Below are the code and all the weights of a small trained network. Each question names an input and a class and asks about switching units off, where a switched-off unit gives its printed mean instead of its output.

import numpy as np


def w(rows, s, z=0):
    codes = np.array(rows[::2]) - 128.0
    scale = np.full(codes.shape[1], s)
    scale[-1] = z or s
    return codes * scale


def f(y):
    return y / 2 * (1 + np.tanh(0.7978845608 * (y + 0.044715 * y**3)))


def log_softmax(a):
    a = a - a.max(-1, keepdims=True)
    return a - np.log(np.exp(a).sum(-1, keepdims=True))


def net(x, mask):
    res = np.array(x, float).reshape(1, 5) / 4 @ E
    y = f(res @ A[0][:, :-1].T + A[0][:, -1])
    res = res + np.where(mask, y, B[0][:, -1]) @ B[0][:, :-1]
    return log_softmax(res[-1] @ U[:, :-1].T + U[:, -1])


A, B = {}, {}
E = w([
[132,139,105,140,114,141],'x0',
[253,138,200,190,77,84],'x1',
[95,67,203,197,124,193],'x2',
[227,40,100,108,163,225],'x3',
[124,153,121,125,117,155],'x4',
],0.012)
A[0] = w([
[158,107,146,125,134,167,172],'N0',
[152,71,40,7,187,167,130],'N1',
[3,87,87,106,153,159,136],'N2',
[183,181,101,50,102,73,194],'N3',
[99,85,139,135,98,169,225],'N4',
[106,149,183,196,95,108,94],'N5',
[202,78,133,94,149,198,18],'N6',
[82,159,118,144,123,88,2],'N7',
],0.017,0.0089)
B[0] = w([
[125,92,102,105,126,130,185],'N0',
[137,121,201,120,2,148,254],'N1',
[143,108,85,140,218,120,255],'N2',
[124,98,95,140,224,140,218],'N3',
[145,151,134,108,147,85,196],'N4',
[116,200,143,151,95,112,190],'N5',
[102,139,72,144,242,116,213],'N6',
[178,65,115,93,140,164,161],'N7',
],0.017,0.021)
U = w([
[125,72,105,99,127,133,232],'0',
[105,123,100,116,140,76,110],'1',
[100,126,182,101,6,135,5],'2',
],0.016,0.0029)

Each question gives the input, the list of numbers given to net, and the class t.
The units are the neurons (one row each of A and B). Each row of codes is followed by its name. A weight is (code - 128) times the scale printed after its matrix; where a second scale follows, it is the last column's (A, B and U).
mask holds one flag per neuron, in row order. A switched-off neuron (its flag False) gives its mean, the last column of its row in B, instead of its output. The means were averaged over made-up inputs and are rounded, as every weight is.
A unit's drop is (log p(t) with every unit on - log p(t) with that unit switched off) / (log p(t) with every unit on - log p(t) with every unit switched off).
The circuit of an input: a set's keep is (log p(t) with only the set's units on - log p(t) with every unit switched off) / (log p(t) with every unit on - log p(t) with every unit switched off). Starting from all 8 units, units are removed one at a time, each time the one whose removal leaves the highest keep (on an exact tie, the one counted first), for as long as the keep stays at least 0.8.
units of the circuit, in order: the units of the circuit, biggest drop first
top k neurons: the k neurons with the biggest drops, biggest first
drop of u: that unit's drop, to one decimal
input [-3,-8,-2,-1,-1], class 0: units of the circuit, in order	(N2, N1)
input [-4,0,7,-1,8], class 1: units of the circuit, in order	(N1)
input [7,-4,4,0,-2], class 1: top 2 neurons	(N1, N7)
input [2,4,1,7,-8], class 1: top 2 neurons	(N6, N7)
input [1,5,1,-8,-8], class 2: top 2 neurons	(N2, N6)
input [-1,-5,-6,0,8], class 0: top 4 neurons	(N3, N2, N5, N1)
input [-4,1,7,2,-4], class 1: units of the circuit, in order	(N1, N4)
input [-3,0,-4,7,-1], class 2: top 2 neurons	(N1, N2)
input [-6,-7,-3,1,0], class 2: top 2 neurons	(N1, N6)
input [6,0,-3,-8,-3], class 0: top 2 neurons	(N7, N6)
input [4,-3,6,0,-3], class 1: top 3 neurons	(N1, N4, N7)
input [8,4,6,7,-8], class 1: top 2 neurons	(N6, N1)
input [8,-2,-3,7,-7], class 2: drop of N1	1.3
input [0,-5,-5,7,3], class 2: drop of N1	2.1
input [4,-6,-5,6,4], class 2: units of the circuit, in order	(N1)
input [0,-3,-7,6,-2], class 2: drop of N1	1.7
